Below is a small trained network, with its code and all its weights. Each question gives an input and a class and asks what happens when units are switched off, that is, made to give their printed mean instead of their output.

import numpy as np


def w(rows, s, z=0):
    codes = np.array(rows[::2]) - 128.0
    scale = np.full(codes.shape[1], s)
    scale[-1] = z or s
    return codes * scale


def norm(h):
    return h / np.sqrt((h * h).mean(-1, keepdims=True) + 1e-5)


def f(y):
    return np.maximum(y, 0)


def log_softmax(a):
    a = a - a.max(-1, keepdims=True)
    return a - np.log(np.exp(a).sum(-1, keepdims=True))


def net(x, mask):
    res = np.array(x, float).reshape(1, 5) / 4 @ E
    u = 0
    for l in range(3):
        y = f(norm(res) @ A[l][:, :-1].T + A[l][:, -1])
        res = res + np.where(mask[u : u + 3], y, B[l][:, -1]) @ B[l][:, :-1]
        u += 3
    return log_softmax(norm(res)[-1] @ U[:, :-1].T + U[:, -1])


A, B = {}, {}
E = w([
[140,92,171,190,5,181,173,80,207,104,146,108],'x0',
[116,158,196,103,166,160,88,84,154,90,124,134],'x1',
[83,24,146,149,126,181,135,182,50,69,164,137],'x2',
[48,132,140,73,109,50,141,95,136,82,182,58],'x3',
[57,90,135,191,169,133,86,122,185,170,87,144],'x4',
],0.012)
A[0] = w([
[41,110,121,134,127,72,130,121,150,142,156,73,1],'L0N0',
[94,84,5,180,70,63,148,157,122,207,138,123,19],'L0N1',
[31,75,117,195,162,98,97,125,187,182,86,131,4],'L0N2',
],0.017,0.0073)
B[0] = w([
[110,123,107,96,100,53,117,108,144,44,58,163,226],'L0N0',
[148,107,244,123,190,140,162,154,152,127,87,77,255],'L0N1',
[171,180,92,83,100,185,149,141,81,140,230,113,251],'L0N2',
],0.011,0.01)
A[1] = w([
[70,169,180,109,163,188,36,63,163,97,166,158,2],'L1N0',
[90,183,108,160,145,93,115,98,214,227,135,102,18],'L1N1',
[21,7,122,167,141,178,107,185,87,98,175,130,23],'L1N2',
],0.02,0.0052)
B[1] = w([
[140,62,175,142,158,140,204,203,112,118,89,78,191],'L1N0',
[168,187,138,102,118,89,134,82,162,184,114,126,174],'L1N1',
[171,244,124,119,133,83,144,67,193,193,87,107,249],'L1N2',
],0.011,0.013)
A[2] = w([
[73,68,155,205,62,156,123,86,231,178,133,119,41],'L2N0',
[48,119,102,123,250,83,59,147,116,216,128,137,39],'L2N1',
[169,101,100,219,160,223,80,152,155,219,76,216,2],'L2N2',
],0.023,0.0031)
B[2] = w([
[81,127,37,210,184,191,71,183,75,123,154,174,234],'L2N0',
[97,90,86,250,60,232,131,123,149,109,151,149,226],'L2N1',
[43,119,132,57,132,31,136,105,133,58,153,81,255],'L2N2',
],0.011,0.0089)
U = w([
[157,208,113,133,139,93,143,59,213,201,71,122,174],'0',
[4,85,105,82,114,28,120,86,151,39,128,105,121],'1',
[148,72,198,160,208,169,198,201,139,123,57,77,150],'2',
[89,125,43,237,93,210,125,135,124,105,162,142,179],'3',
[216,154,98,49,74,154,173,135,66,106,227,109,168],'4',
[149,103,160,108,136,139,105,148,144,121,130,149,163],'5',
[103,38,180,115,115,112,70,92,80,229,143,254,3],'6',
[136,66,123,89,119,144,10,113,115,152,105,203,34],'7',
],0.0096,0.0052)

Each question gives the input, the list of numbers given to net, and the class t.
The units are the neurons (one row each of A and B). Each row of codes is followed by its name. A weight is (code - 128) times the scale printed after its matrix; where a second scale follows, it is the last column's (A, B and U).
mask holds one flag per neuron, layer by layer. A switched-off neuron (its flag False) gives its mean, the last column of its row in B, instead of its output. The means were averaged over made-up inputs and are rounded, as every weight is.
A unit's drop is (log p(t) with every unit on - log p(t) with that unit switched off) / (log p(t) with every unit on - log p(t) with every unit switched off).
The circuit of an input: a set's keep is (log p(t) with only the set's units on - log p(t) with every unit switched off) / (log p(t) with every unit on - log p(t) with every unit switched off). Starting from all 9 units, units are removed one at a time, each time the one whose removal leaves the highest keep (on an exact tie, the one counted first), for as long as the keep stays at least 0.8.
circuit, biggest first: the units of the circuit, biggest drop first
unit that matters most: the unit with the biggest drop
top k neurons: the k neurons with the biggest drops, biggest first
k most important neurons of layer l: the k neurons of layer l with the biggest drops, biggest first
input [-6,-4,-2,-2,-5], class 3: unit that matters most : L2N1
input [8,-3,7,3,-7], class 3: circuit, biggest first : [L2N0 L0N2]
input [-4,8,2,5,2], class 2: top 2 neurons : [L1N0 L2N2]
input [-8,-7,-4,6,-5], class 3: top 2 neurons : [L2N1 L0N2]
input [2,8,3,1,-6], class 2: top 2 neurons : [L1N0 L0N2]
input [2,8,3,-4,-7], class 2: top 2 neurons : [L0N2 L1N0]
input [-2,6,-2,-2,-5], class 2: circuit, biggest first : [L1N0 L0N2]
input [-6,-4,-5,5,4], class 3: top 3 neurons : [L2N1 L1N2 L2N2]
input [-2,-4,8,-5,-7], class 0: circuit, biggest first : [L1N2 L0N2]
input [-3,-6,-2,5,3], class 2: top 3 neurons : [L0N1 L2N2 L1N2]
input [-6,-7,-4,0,-7], class 2: top 3 neurons : [L0N1 L0N2 L1N2]
input [5,-7,-6,-4,4], class 2: top 2 neurons : [L0N1 L1N2]
input [7,8,8,3,3], class 0: top 3 neurons : [L1N2 L0N1 L2N1]
input [6,1,6,6,-6], class 0: circuit, biggest first : [L1N2 L0N2 L2N2]
input [7,-4,-4,0,3], class 3: top 2 neurons : [L2N0 L1N2]
input [8,-5,-7,5,3], class 3: top 3 neurons : [L2N0 L1N2 L2N2]
input [3,5,-5,-7,-1], class 1: circuit, biggest first : [L2N2 L1N2]
input [7,5,1,3,-4], class 3: most important neuron of layer 0 : [L0N1]
input [7,5,7,6,-1], class 0: 2 most important neurons of layer 2 : [L2N1 L2N2]
input [-1,8,-6,1,-1], class 2: circuit, biggest first : [L1N0]
input [-4,0,5,-8,-5], class 1: circuit, biggest first : [L2N2 L0N2]
